Small tables with named rows and columns. After each table, cells are looked up by row and column.

Table tem
         mus  fesubaz
sos    52.64     0.78
kufuz  53.38   -32.56
letud  35.00   -29.68
vav    42.52   -38.82
vozav  21.30   -52.42

fesubaz of sos is 0.78
fesubaz of letud is -29.68
fesubaz of vozav is -52.42
fesubaz of vav is -38.82
mus of sos is 52.64
mus of letud is 35.00
mus of vav is 42.52
fesubaz of kufuz is -32.56
mus of vozav is 21.30
mus of kufuz is 53.38
Which row has the largest mus? kufuz

safofe:
	dibuf	pak	mibuv	kopet
zaz	122	138	127	121
pesek	107	177	62	144
dez	112	104	106	122
moke	144	119	146	152
pav	123	115	128	94
levolel	170	134	109	218
fon	171	108	198	104
nar	106	185	62	182
zununod	150	130	147	112
sagubem	149	157	125	149
vebo	152	151	116	162
zol	102	125	123	128
niki	104	218	23	157
futefin	174	119	180	107

What is the mibuv of zaz in safofe?
127
What is the dibuf of pesek in safofe?
107
What is the mibuv of zununod in safofe?
147
What is the pak of dez in safofe?
104
What is the kopet of fon in safofe?
104
What is the mibuv of nar in safofe?
62
What is the mibuv of fon in safofe?
198
What is the kopet of dez in safofe?
122
What is the kopet of vebo in safofe?
162
What is the dibuf of nar in safofe?
106
What is the pak of zol in safofe?
125
What is the mibuv of levolel in safofe?
109
What is the kopet of pesek in safofe?
144
What is the dibuf of niki in safofe?
104

tele:
columns: tobukuv, zat, beko, muf, far, rir, bubo, safedab
famupe: [5877, 5496, 5711, 5287, 4391, 3300, 6389, 2140]
vope: [4771, 4596, 2387, 2474, 1879, 1707, 6026, 4054]
befivo: [5918, 5551, 6631, 5309, 5429, 3104, 7531, 2239]
regul: [7297, 7064, 5496, 4951, 7579, 1553, 6592, 2766]
zik: [5957, 7377, 2616, 4308, 4091, 2515, 6950, 4310]
div: [4676, 8731, 5001, 4932, 4970, 3631, 7926, 2268]

What is the far of zik in tele?
4091
What is the tobukuv of zik in tele?
5957
What is the safedab of div in tele?
2268
What is the muf of div in tele?
4932
What is the safedab of regul in tele?
2766
What is the tobukuv of befivo in tele?
5918
What is the rir of befivo in tele?
3104
What is the zat of famupe in tele?
5496
What is the rir of vope in tele?
1707
What is the tobukuv of famupe in tele?
5877
What is the far of vope in tele?
1879

dofu =
,kelabo,foti,mupebi,mome,doru
gorap,3295,9456,3687,9062,6587
tabob,3790,5419,724,5034,3193
voge,5616,6657,3650,1738,5341
bor,3377,3201,6695,2052,1163
reti,4694,2058,2193,2506,2180
fikofip,3498,3273,6918,3005,1275
tene,1471,4854,427,4814,4987
tukan,6365,3446,5443,1612,5698
migar,2507,362,1501,883,3760
gatur,4156,9930,2052,4595,2983

What is the mome of voge in dofu?
1738
What is the mome of gorap in dofu?
9062
What is the kelabo of tabob in dofu?
3790
What is the mupebi of gatur in dofu?
2052
What is the mupebi of tene in dofu?
427
What is the foti of migar in dofu?
362
What is the foti of bor in dofu?
3201
What is the kelabo of bor in dofu?
3377
What is the kelabo of fikofip in dofu?
3498
What is the doru of reti in dofu?
2180
What is the foti of tukan in dofu?
3446
What is the kelabo of reti in dofu?
4694
What is the mome of gatur in dofu?
4595
What is the mome of fikofip in dofu?
3005
What is the doru of fikofip in dofu?
1275
What is the mupebi of gorap in dofu?
3687
What is the doru of tukan in dofu?
5698
Row with the largest kelabo: tukan

